Each row has a hidden stage along a path, written after it and counted from one end. A new block has a new path.
[ -23 -354  174  101 -137  211  -25  144 -132   79 -103 -283  112   -2
   95  -35    2 -110  116  -23   38   91   35   14   76  -77  -37   21
 -128   27  -57  -48 -122    8 -218   65  -67 -188    9   29 -173  -53
  -12  -59   63 -160  133  -48  150  118]
7
[-144  -55 -113  100  -59  107 -162  -73  -50 -276  129 -103   67    0
  225 -115  216  -57  100   87  -29  255   26  113 -185 -418  287  -21
  106 -104  336 -169  -14   68 -200  -61  -66  -94  212  123  105  302
  -14  132  -79   14 -121   66   59  -73]
25
[-132  -60  -47   87   54  150 -256  -58 -111 -233    5 -117   76  -60
  306  -85  277 -117  114   65  -21  341   47  159 -190 -298  240 -109
  109 -151  234 -227   18   92  -92  -46  -79  -45  295   44   51  224
  -71   81  -74   58 -130   45  107 -140]
1
[  -9  177  304    1  -44   70   81   -4 -177   17  -19  110   13   22
 -200  265 -103   41  -93 -179   41   -5   63  -33  -75   63  -57  -58
  -36  126 -145  -72   88 -152   51   -6   20  -97  126  -13 -342  -29
  -80   11 -192 -127   72   82  104   81]
18
[  18   57   70  -78  142  105   19  156   40  122   45 -239  266   46
  219  297   -4 -298  185   51   85 -222    0   24   39  186 -116   86
 -264  -30 -216 -183   82   91  -37  -48  -15  210 -189  -42   84  195
  236  232   46  -19   20   25   58 -111]
1
[  43 -178  147  153  -71  140  -25  172 -141   88 -180 -248   48  -37
   69   71   29 -120   75   55   64   50   23   -7  122   74 -145   56
  -46   15   13   64   73  -22 -136  110  -98  -11  -34  -33   31  -36
  -30  -60  134  -31   75  -25   39  170]
25
[  23 -162  -20   82   -5   35   78  131 -133  242  -19 -184  -24   -9
   68  -37   77  -75  157   49   39 -174   38   29  -36  101 -257   48
  -75  -64 -301  171  105   43  -39  124  -27  -80 -188   -2  -27  -23
   36  -25  224  130   -4 -190  -58  113]
29
[-174 -160 -229 -153 -134 -269  -34 -154  219  112  178   49  -22  176
  -37 -108   85  186  184   84  -39  -23  -82  -35 -144 -167  175  120
  -23  274   65    4  -93  -68 -274   30 -102 -158  -93  308   94  249
  -36   18  -70  -22  -24   17  -32  204]
4
[  34  -78  220  107 -101   -3  -65  113 -141    4  -58 -201  218    5
  259  154  -51 -198   19   30   50  111  -42 -103  -48   59 -199   48
 -154  162  -30  -65   -1   26   -2   59  -60  -28    9  -49  -20  -30
   -1   48   45    6  193   75  231  203]
5
[-268 -225 -179   72  -98  -40 -174  -27   71 -167   43  -39 -101  -17
   33 -152  195   42   43   80  -25  276   52   96  -92 -280  288  -54
  238   78  277  -48  -24  -37 -217   73 -162 -112  117  201   98  207
 -162  -70  -22   61  -81   65    0  158]
10
[  78 -149  335  120   49   62 -351 -101  -73  -79  -10   12  134  -10
  112 -208   92  255   36  151   77  208  175  226 -120  -69  149 -239
  148 -110  245 -178  -74  -24 -169  130 -234  -98  291  -87 -149  104
  -25    2  -94  -19    6   93   47  161]
3
[ -23 -258   49  186 -144  -99   46  134  -77   28   55 -135   71  143
   40  -10 -126   11   18    0   56  161  -23  -12   22  -22 -215  124
  -63  112  -49  149  -53 -101  -79  118 -145  -47 -130   68 -138 -178
   13  -51   65  -31  244  128  164  463]
14
[ 225  367  367   21  230  330  -29  -11 -288  -62 -188   72   10 -419
  -43   44  190 -225   96   -2  -48  -76  238  -15 -180  188 -179  -81
  -14 -391 -265 -183  136   98  141   98  142   66  322 -347 -123  114
   45   87  160  277 -101 -318    8 -341]
41
[-289   43  -20  -71  138  108  130   77   72  -77  114 -241  184   93
  217  -75  -14 -306  176  -63  -88   87   95  -73   88    9  -96 -133
  -45   20 -160   21   36   90  -47 -111  -75   60 -171  120   84  -72
   80  205  119    8  190  -28   -9  144]
22
[ -10  240  -29  252 -198  -29 -233 -154 -263 -258 -111  -99  -24 -156
  194    1  197  -54  -35  271  -68  133   51   58 -390 -260   77   63
  165  -70  431  -29   86  -23  -85   49   78 -213  204  -29   37  265
  -56  114  -39  232 -148    3  -23  -40]
29
[   0  191  -72   61  163 -102  -75  123  -90   -6  -26 -189   73   86
  168  196   -4   44  154  191  -41 -167  -17  245  -39  381  -95  -12
  -86 -164   39  210  142 -106 -223 -119 -144  182 -153   13  138   34
  331  166   42  -35   17  182 -303  -51]
13
[-407  -56 -135  -18  220   48 -147  122   22 -267    1  -33  -19  -95
  161 -288  100  -19   48  -53  -67  580  295  216 -121  -96  113 -233
  316 -265   69 -115 -112  -41  -85  -32 -236  181  114   91  -14 -104
  -72  -42   45    3  165  216  -59   66]
29
[  20   55  116  155   16   37   15  145 -252   25  -24 -219    7  -47
  182   16   84  -73  122   -7  -86 -107   21   64  -20   91 -181  -91
   -1    9  -46  186  216   36  -21  -13  -58  -41  -64   23  107   -9
   47   54  153  138    7  -56  -42  103]
27
[-122    9  -38 -172  -85 -124  111  -20  143  125  197   80  -31   97
 -229   70  -32  151  115 -119  -58 -117   -2  -28  -68 -113  131  140
  -17  256  -12  -56   -9 -156 -206  -42  -56  -51 -106  301    5  239
    3   24 -118 -103   24  108   -4   96]
23
[ -44   48  296 -150   38   59   19  -35  -70   87  -32   17   52   -3
   12   70  -31  -76   56 -282  -16  143   30 -141  -16   32  -98 -145
 -103  250 -241 -184   25   30   66  -31  -52  -59  184   27 -175  -88
 -158  -42  -90  -56  150  -27  175   93]
2
[ -97  -49  229  -86   34  226   99  172 -169   55  -79  154  -75 -127
 -311  287   92   27    0 -197   83 -106   56   45   75  161  115  -85
  -56   18 -348  -57  115 -103   19  100   57  -77  116   10 -257  107
 -172  -96  -65 -147 -128 -120  120  -92]
3
[   9  130 -161  -48 -184 -115   22 -125   49  -48   63  -20  -80   -1
 -130   87   30    6  130   55  -49  -66  -91  -78 -146 -159   67  311
 -101  131  131  -16  -14  -60 -234   21   64  -69  -11  155   81  266
   43   75  -36   57  -64  -40  -46   15]
17
[  97   32  -22 -102  212 -237  -54    8   74  237  110   -3  -58   99
   68   -5   32  166  220   -5   -3 -241  -22  135  -31  326 -176  -89
 -106   54 -248   91  137   45  -81    2 -219  167  -93   16  121   35
  197   15   80  148   -7   -4 -218  115]
8
[ 130   87  102   29  137 -149   42    6   20  182   80    8   94  111
  -73   44  -95  146  114  153  -15 -161   35   66  -45  341 -239   66
  -68  -86  -93  227   76 -191 -175   20 -181   97 -136    1   -7  -43
  272   76   82   15  150  110 -212  172]
40
[-190 -139  -63  156  -82   22 -171  -91   22 -178   42   27   88   31
  148 -166  183    4  -20  191   11  372  139   43 -235 -374  224  -43
  272  -73  373 -182  -76  -64 -146   36 -149 -101  203   73    7  217
  -96   47  -99    3    9  181   97  140]
39
[ 104  220  205   91  170  117 -199  -78 -241 -190  -33   80  135 -125
  252  -39  218    5   75   98   -6  158   92  118 -254    4    9 -143
   17 -273   76 -179   85   90   56   -7  -35   33  372 -189  -16  154
   51  149  -33  129  -70   -3   56 -142]
28
[-190 -270   56  -22  235  274 -197  -24  -43  138  -80   19   90  -45
  198 -204  363  -20  117   81   16  315  214  140 -177  -89  204 -325
  287 -279  -14 -200   31  -13 -117  -32 -221  -93  326   25  -22  135
 -155  -70  -13  -85  -76   21  -56 -231]
40
[-162   38  119  -90  188  166  181   63 -133  -33  -35  -38 -123 -110
  -30 -151   65 -222  151 -423 -173  319   42 -147  132   47 -221 -162
  -20   78 -382   93  136   70  131  -53  -65   17  172   92  -53 -322
 -194 -122  161  130  191 -187   87  134]
23
[-183 -187  -20    8  -61   14   18   92 -151   43 -170   22 -195  -24
  -40  -58   54   12  -11 -168   93  311   94  -49  -32   -8 -127 -144
  109   48 -275   40    2    9   46  147  -83  -64   94  -15 -189 -236
 -321 -228   52  -34   68  -94   61  236]
16
[  22 -107  204   28 -214  -77  -95   31 -250   82 -157  -41  131    6
  163  123  -63   -1  -51   43  165  230  -10 -142 -234   49 -238   34
 -110  119 -187  -35 -102  -29   30  184   22 -169   66  -97 -235 -135
 -224  -74   -6 -107  159  -17  235  199]
1
[-206  -62  140  -30    2  151   33  102 -225    3  -72 -112   98  -50
  184  -11   70 -171   55 -121  -29  240   71  -98 -111   27 -114 -178
   26   16 -254   24   25   21   33  -10   -6 -154   90   48  -98 -142
 -204  -18   79  -73  142  -75  111   16]
16
[ -62  -29  121    8  150  -24 -296   28 -130 -176   11  -22  191   16
  283  -68   71  192   74  216   86  235   80  239 -177  212   71 -254
   41 -268   56   32  -62  -19 -203   37 -203   35  169  -75    6    7
   66   86    9 -123   33  116 -120  -22]
4
[-108  -74  178   47  -62  137   29  178 -270   44 -123 -103  -68 -122
   22   68    4  -96  -40 -225   21  207  108  -18  -73  -18 -142 -115
   60   50 -202  -25   59  -27   41   38  -33  -94   98   10 -190 -146
 -209 -153   35  -50  103   -3  105   45]
28
[   4  -45   46  120   51  -20 -204  -74  -73 -226  -84   99  -22  -19
    7 -309   85  276   87  175   51  338  182  184  -99  -44   44  -78
  137 -294  173   -4 -142  -36 -165  175 -163   42  201 -119 -116  -57
  -11   -8   18   11   48   22  -35  261]
21
[-112   59   84 -127  -48   84  110  108 -102  100 -183   37  -65 -121
 -277  236  -37  -41   27 -130  -21   67   39  -81  -32  189  -53  158
  -70   61 -224    8  -18 -220 -108   38   60  -40   23   88 -188  -34
 -114 -114  -14 -160  107    3   12  -66]
15
[-138  150   22  -88  -76 -148  104   60  -40  -65   29  133 -139  -17
 -297  244 -143   95  -60 -171  -14   24   -3  -18  -61  141  -24   80
  -53  184 -154   66    7 -203  -71   24   -8    2  -15  117 -201  -34
  -37  -65 -100  -74   93  108  -10  136]
10
[  99 -133  153   68  146   53   24  144  -52  264   35  -38  201  125
    8  120   66  111  163  210  103 -306   29  157   56  325 -111   22
 -116 -151 -191  143  130 -108 -112   94 -123   41 -180  -30  -18  116
  202  109   86  -67  -15   13  -61  104]
24
[ -86  132  221  -89  -45   46  120   -7  -12  188   82   82   45    3
 -298  300  -70   15  -64 -111  -31 -166   34  -57  -92   82   40   74
    2  232  -77  -32  132 -271  -85  -44    2 -159   -2  194 -182  184
  -25   10 -151 -103   48  126  -23  -37]
32
[-184 -114 -128   43  151   33   76  207  -21   36  240 -315  157  191
  242    3   35  -53  261   38 -112 -203   -8  248   50  108   14  -97
  -83 -103  -89  216   98  -20 -250 -200 -162   24 -288  234  126   61
  328  209   92  -85   45  119 -169   -3]
12
[ 246 -242  262  122  100   -6  -11  180   50  260   75  -11  241  224
  -42  319  -64  134   38  131  172 -101 -147   59  214  351 -100  128
 -148   54   77  116  170 -227 -243   28 -348  194   -2   15  143   92
  225  -14  -16 -230  126  327  -24  207]
39
[ -11  209  -28 -104 -256  -74 -215 -309   26   37  -46 -296  133  -70
  225   18   77 -155  167  284 -130 -136  -46 -136 -376 -171  104  161
  -93  208  313 -134  -83   25 -375  -66  113 -346   32  146  148  390
   63  202  -32   81  -55 -118 -169 -234]
7
[  31  -71  -22  114  -12 -163 -241 -114  -68 -171  107   52 -105  -27
  113 -261   72  180   37  -31   -8  413   58  130 -258 -235   -5  -39
  164  -44  170  -79  -56   18  -67   90 -208    9  280   23  -38   -9
  -75  -95  -22  188   52  114   51  214]
14
[ 116  240 -189   41 -420 -413 -215  -68   19 -193   45  -16  -27  -23
  153  377  -96  -22 -118  150  159  104 -141 -134 -429 -291   11  424
  -62  308  412 -326  -79   13 -124   86   34  136   48   -6  210  424
  -13   79 -183   90  -41  289  137   74]
14
[ 173   52   91   21  135   -6    8   98  -20   98   44 -168   53   35
  -28   87  -50   43  239   54   -6 -292   -5  180  113  277 -152  103
 -235 -102 -135  108   75  -20 -185   22  -90  151 -172  -23    8   48
  325  117  103   48   13  -31 -129   65]
2
[ -85  262  288 -229   29  -44  118 -121   11  -74   30  131   10  -17
 -180  -61 -151   54   61 -262 -112  174   53 -241   21  118 -122 -102
  -74  255 -166   12  -27  -56  -47  -20  -41  -43  144   86  -94 -174
 -123    7  -21  -54  266  -62   13  232]
23
[  67  207  179    8  193  -57  -76  -79  -68  -86  137   52   27    3
    7 -224  -16  264  132   49 -103   -1  170  179 -138  148  -58 -213
   96 -215   41  121   28  -63 -193  -48 -193   39  105  -17  -17  -29
  210  111   39   46   87   55 -259   69]
39
[-232   24 -243 -104 -186  -81   62  -30  100 -157  112  -52  -99  -86
 -133 -102    5  -68  110    1  -59  131   58  -99 -154 -260   79  233
   48   67   22   -2 -128  -32 -208  100   70  -69 -118  218   62  168
  -91   33   92   82   20 -100   -9   97]
20
[-172 -303  118   94   23  103   13  148 -114   47   55 -160   30  104
  108  -83   54   -1   97 -159  -40  110   43  114   95  -56   17 -225
   24  100 -106   57   44  -12  -83  -40 -188 -136   13  144 -134 -111
  -47  -61   -3  -93   99   55  105  225]
6
[-205  -92 -174   23  -98  -49 -106  -39  155 -121  -11  -46   -7   -1
   13    5  145  -84   82   91  -59  184    7    4  -57 -242  248  152
   72  152  310 -192  -62  -65 -204    6  -91   -6   66  182  112  287
  -29   24  -87   37   -9  142   87  118]
9
[-302  109 -294   41  -28  -13   -3 -125   18 -275   58   -3  -60  -68
  115 -199  219 -180   91   84 -155  310   94  -60 -251 -341  130   29
  195  -83  183  -41  -16   19  -80  -41   10  -74  112  141  110  160
  -73  106   36  189  -21  -31  -10   26]
39
[ -32  142  -13  -37 -181  -36    5  -33  -25  -72  -12  -12  -68 -144
 -183  171   27  -65   54   44  -15 -133    2  -58 -133  -73   64  232
  -82  124    9  -67   -1  -56 -119  122  142  -98  -37   70  -41  277
  -31   55   -5  108 -101 -122   50   -3]
3
[  62  358  174 -187  -98  -72  206 -187  177 -181  153  -21   64   93
 -117   39 -389 -183   40 -350  -77  213    9 -343   16 -189 -209  185
 -301  297    4 -298 -214   46 -131 -170  -23  132  117   12 -167 -146
  178  141 -158  -97  420  125  108  228]
39
[   0 -134   18  119   26  -72  -30  174  -12   50   32 -193  143  139
  134   82  -15   49  146  182   23 -136  -34  135   95  228  -75   32
 -100   -3   42  181   54  -73 -227   20 -187   77 -199   53  124   41
  225   97   93  -63   90  132  -80  230]
11
[ -92  -90   14    7   89    3 -248  -85   -3 -236  135  -45   65   47
  208 -288   61  165  110   33    6  399  108  188 -156 -157  147 -203
  131 -180  192  -91 -124   43 -251  -26 -248   11  254   49   11   11
   22   38  -35  -59   71  126  -83   57]
15
[ -29  134   73  -20  282  -15 -166  158 -125   12 -125   -6  127  -71
  207  247   97  -52   64  107   46   65   53  191 -121  431  -96  -99
  -45 -207 -155  -50  112  -64   18  -24 -134  254   80 -125   26   30
  132   57   16    7   28  172  -73 -154]
6
[ -52  103  -79  -28  102 -235 -145  185   11 -179  -29   10  -15  -32
   84   68  -93  149   53  120  125   92  118  199  -68  294 -102  -19
  -25 -169  -68   -4  -89   -5 -109  128 -161  359 -118 -131   51  -28
  152   43   73    6   83  157 -111  181]
4
[ -95   31   86  136   41  130  134  194 -122  -49   -3 -212  119  -41
   59   39   12 -188  112  100  -95  -99  109    8   60  132 -130  -27
    8 -123  -50  209   99  -73 -130  -14  -40    4 -184   29   63  -11
  155  140  191   17  104  -25  -55  102]
41
[-176  386   78   20 -104  -91  142    9 -125 -128 -126  180    0  -97
 -277  306  -46  -15 -111  126  -98  -42   98 -127 -180  187  -20  108
   80   56   41  145   65 -334  -44   26  121  -73  -51   42 -134   79
  -28   96  -73  -44   75   96  -30   84]
41
[ 142 -190  289   61 -108   26 -144   36 -105  154  -42 -194  236   82
  301  179   10 -114   46   38  128   26 -116 -108  -29   43 -119  -28
 -187  240    3 -140   44   83  -82   38 -132  -94  125  -53   41   79
  -29   14  -23  -80   93   51  182  118]
6
[  71  161    0   53   62  -66 -142  121 -153  -52  -64 -176  162    4
  237  159   14   75  164  336   56 -276   47  245 -153  345  -68    0
 -172 -283  -13   88  -13    0 -238    7  -20   96 -159 -142   47  146
  348  239   69  -57  -49   36 -220 -116]
7
[ -83  146  243  -77    1  252  125    8  -71  -32 -166  -45   64  -52
 -142  155  -87 -193   15 -187  -17  129   99 -128   80   33  -50   23
 -154   49 -111 -190  -51  -66  -71  -67   45  -39  145  -36 -281  -83
  -12   28 -105 -188  183    0   81  -14]
29
[ 140   49  168  -93  286  -35   -3   67   51  208  119   35   61   30
  -41  125  -20   36  152  -94   25 -154   10  109   33  352 -180  -19
 -142  -27 -303  -27  142  -31  -10   -4 -188  224    9  -26   -7   27
  207   23   45   87   69   62  -79   16]
12
[-125   49 -167   48  288  117 -122  121 -172 -180  -81   23 -147  -84
  141 -114  266   87  167  -26  -20  218  155  357  -84   37  108 -208
  120 -440  -41  -48   77   59  -64  -71 -143  216  202  -70    3   20
   74    0   12   21 -143   47 -156 -180]
27
[ -79   12   13  -44  273   40  -77   87   44  -41   59  -17  120  145
   64   50   15  140  135  100   83   43   76  251   74  274   59 -159
  -22 -255  -30   51   48  -75 -224  -63 -244  223   -4   -6   32   13
  212  117  -27 -190   25  172 -227   -1]
23
[  86  310  317  -40   79  -26   36    2  -90  -39   47 -178  227  -82
  277  106  -69 -356  109 -151 -157   94  -74 -295  -34  162 -357   18
 -162  283  -94  -27  173  100  129  -84  -37  100   81    8  237  -63
   27  151  146  237  289   -4  154  139]
16
[-299  108  -81 -125  148  106  199  154  -84  -52   32   92 -208   13
 -240  227   15  -13    5 -377  -65  130   18   94   80   88   92 -118
   17   28 -241   52  164 -151  -44 -188  -76   78   92  199 -153  -81
  -61  -95 -129 -183    5  129 -106 -110]
30
[-149   84 -192  -64 -187 -117    0  -77  132 -132   71    2   40   -1
  -19  102   56  -92   93  145  -10  -68  -13  -86 -179 -197  162  250
  -96  133  123 -184 -120   -2 -172   44   95  -54  -71  108   44  362
   58  168  -71   42  -48   -4   80   51]
9
[ -18  -20  168   47  -80  165   33   22 -200  -25 -148 -118   19  -21
    2   67  -23 -107   45  -97    9  135   24  -59   -8   12 -103  -14
 -127    9 -122  -20  -35  -14  -87    6   18 -145  136  -45 -242 -135
  -52  -23  -19 -118  116  -70   75   50]
13
